Here is a tiny trained network, its code and every weight. The questions are about switching its units off for an input and a target symbol, where a switched-off unit gives its printed mean instead of its output.

import numpy as np


def w(rows, s, z=0):
    codes = np.array(rows[::2]) - 128.0
    scale = np.full(codes.shape[1], s)
    scale[-1] = z or s
    return codes * scale


def f(y):
    return np.maximum(y, 0)


def softmax(a):
    e = np.exp(a - a.max(-1, keepdims=True))
    return e / e.sum(-1, keepdims=True)


def log_softmax(a):
    a = a - a.max(-1, keepdims=True)
    return a - np.log(np.exp(a).sum(-1, keepdims=True))


def net(x, mask):
    ids = ['ΛΞαβεηθστω'.index(c) for c in x.split()]
    T = len(ids)
    res = E[ids] + P[:T]
    q, k, v = (res @ M[0].T for M in (Q, K, V))
    z = softmax(np.where(np.tri(T) > 0, q @ k.T / 3**0.5, -1e9)) @ v
    res = res + np.where(mask[0], z, O[0][:, -1]) @ O[0][:, :-1]
    y = f(res @ A[0][:, :-1].T + A[0][:, -1])
    res = res + np.where(mask[1:17], y, B[0][:, -1]) @ B[0][:, :-1]
    return log_softmax(res[-1] @ U[:, :-1].T + U[:, -1])


Q, K, V, O, A, B = {}, {}, {}, {}, {}, {}
E = w([
[17,165,112,79,125],'Λ',
[150,69,128,146,90],'Ξ',
[191,6,82,31,190],'α',
[111,62,123,237,113],'β',
[119,113,170,113,77],'ε',
[147,175,196,109,127],'η',
[231,106,182,124,157],'θ',
[137,194,35,197,228],'σ',
[138,163,43,148,47],'τ',
[160,150,153,178,105],'ω',
],0.018)
P = w([
[112,221,137,189,184],'0',
[126,222,152,195,166],'1',
[165,151,148,188,158],'2',
[151,184,150,214,137],'3',
[173,132,156,213,122],'4',
[178,131,165,216,103],'5',
[184,141,153,221,101],'6',
[182,139,156,236,75],'7',
[206,116,152,229,74],'8',
[195,116,142,235,59],'9',
[192,95,148,237,44],'10',
[211,93,144,255,35],'11',
],0.0034)
Q[0] = w([
[57,73,135,90,190],'head 0',
[254,105,92,214,70],'head 0',
[147,110,192,199,146],'head 0',
],0.014)
K[0] = w([
[101,82,221,66,172],'head 0',
[236,110,5,208,35],'head 0',
[75,111,125,188,146],'head 0',
],0.012)
V[0] = w([
[88,124,183,145,219],'head 0',
[223,228,51,27,24],'head 0',
[101,126,255,99,76],'head 0',
],0.0087)
O[0] = w([
[128,176,97,115,78,47],'head 0',
[5,42,144,32,255,229],'head 0',
[45,235,178,141,99,2],'head 0',
],0.0079,0.0061)
A[0] = w([
[142,105,194,76,49,253],'neuron 0',
[138,148,122,135,51,155],'neuron 1',
[151,185,196,94,66,128],'neuron 2',
[115,138,221,255,132,108],'neuron 3',
[177,103,62,135,162,161],'neuron 4',
[75,181,78,160,162,134],'neuron 5',
[39,83,13,141,93,98],'neuron 6',
[145,165,189,59,186,124],'neuron 7',
[169,155,226,64,136,60],'neuron 8',
[124,104,215,45,79,109],'neuron 9',
[125,90,158,156,119,90],'neuron 10',
[93,207,153,125,144,139],'neuron 11',
[70,92,66,128,164,123],'neuron 12',
[50,58,166,103,111,138],'neuron 13',
[100,132,51,167,86,44],'neuron 14',
[82,168,93,122,113,94],'neuron 15',
],0.011,0.0042)
B[0] = w([
[114,141,56,215,102,201],'neuron 0',
[164,58,101,110,150,167],'neuron 1',
[96,102,146,43,124,182],'neuron 2',
[84,180,81,102,174,192],'neuron 3',
[55,117,170,145,86,247],'neuron 4',
[150,106,121,189,123,147],'neuron 5',
[251,181,131,134,197,172],'neuron 6',
[173,77,134,169,152,207],'neuron 7',
[231,188,120,131,141,191],'neuron 8',
[140,208,179,149,106,185],'neuron 9',
[134,151,134,93,159,165],'neuron 10',
[84,97,201,127,116,148],'neuron 11',
[136,110,103,118,74,226],'neuron 12',
[94,155,113,86,99,240],'neuron 13',
[191,114,170,84,93,143],'neuron 14',
[161,87,152,128,151,135],'neuron 15',
],0.018,0.011)
U = w([
[64,172,91,134,254,252],'Λ',
[167,121,185,96,178,93],'Ξ',
[175,146,56,75,113,115],'α',
[114,120,77,172,224,138],'β',
[162,165,153,34,95,68],'ε',
[153,134,129,170,78,183],'η',
[196,216,113,169,193,99],'θ',
[79,106,118,90,162,141],'σ',
[106,253,142,95,54,120],'τ',
[132,206,176,110,149,119],'ω',
],0.0071,0.0035)

Each question gives the input, a string of symbols that net reads in full, and the target symbol t.
The units are the heads (3 rows each of Q, K, V and O) and the neurons (one row each of A and B). Each row of codes is followed by its name. A weight is (code - 128) times the scale printed after its matrix; where a second scale follows, it is the last column's (O, A, B and U).
mask holds one flag per unit, heads first, then neurons. A switched-off unit (its flag False) gives its mean, the last column of its rows in O or B, instead of its output. The means were averaged over made-up inputs and are rounded, as every weight is.
A unit's drop is (log p(t) with every unit on - log p(t) with that unit switched off) / (log p(t) with every unit on - log p(t) with every unit switched off).
The circuit of an input: a set's keep is (log p(t) with only the set's units on - log p(t) with every unit switched off) / (log p(t) with every unit on - log p(t) with every unit switched off). Starting from the 12 units with the biggest drops (on a tie, the unit counted first), units are removed one at a time, each time the one whose removal leaves the highest keep (on an exact tie, the one counted first), for as long as the keep stays at least 0.8.
units of the circuit, in order: the units of the circuit, biggest drop first
k most important neurons: the k neurons with the biggest drops, biggest first
drop of u: that unit's drop, to one decimal
input ε ε ε τ θ θ θ θ θ α, target η: units of the circuit, in order => (neuron 3; neuron 2; neuron 4)
input θ ε ε θ ω θ θ σ, target η: units of the circuit, in order => (neuron 4; head 0; neuron 3)
input σ θ θ ε η ε, target η: units of the circuit, in order => (head 0; neuron 0)
input τ ε η σ ε η η τ τ Ξ ε, target τ: units of the circuit, in order => (neuron 9; neuron 1)
input β ε θ ε ω θ ε, target α: units of the circuit, in order => (head 0; neuron 1; neuron 4)
input θ θ α θ ε ε τ β, target Λ: units of the circuit, in order => (neuron 3)
input η θ θ β, target α: units of the circuit, in order => (head 0; neuron 1; neuron 14; neuron 3)
input θ θ σ θ ε θ, target η: units of the circuit, in order => (head 0; neuron 4)
input σ θ θ β η, target α: 3 most important neurons => (neuron 1; neuron 2; neuron 9)
input ω ω β θ θ η, target α: 4 most important neurons => (neuron 1; neuron 2; neuron 4; neuron 0)
input η ω ε σ θ ε ε σ Ξ β, target α: 3 most important neurons => (neuron 14; neuron 1; neuron 3)
input θ β η ω Ξ Λ θ θ θ ε, target α: 2 most important neurons => (neuron 1; neuron 4)
input β θ α θ, target α: 2 most important neurons => (neuron 1; neuron 2)
input Ξ σ τ θ ε ω, target σ: most important neuron => (neuron 8)
input τ θ θ ε θ α θ β, target Λ: 2 most important neurons => (neuron 3; neuron 8)
input Ξ θ θ σ Ξ, target η: 2 most important neurons => (neuron 3; neuron 4)
input ω η ε η τ ω ω ω β θ, target Ξ: drop of neuron 7 => 0.8
input Ξ ω θ ε τ σ η, target θ: drop of head 0 => -0.2
input θ θ θ θ θ θ, target θ: drop of neuron 5 => 0.0
input θ θ Λ η θ ε η ω σ θ ε, target η: most important neuron => (neuron 0)
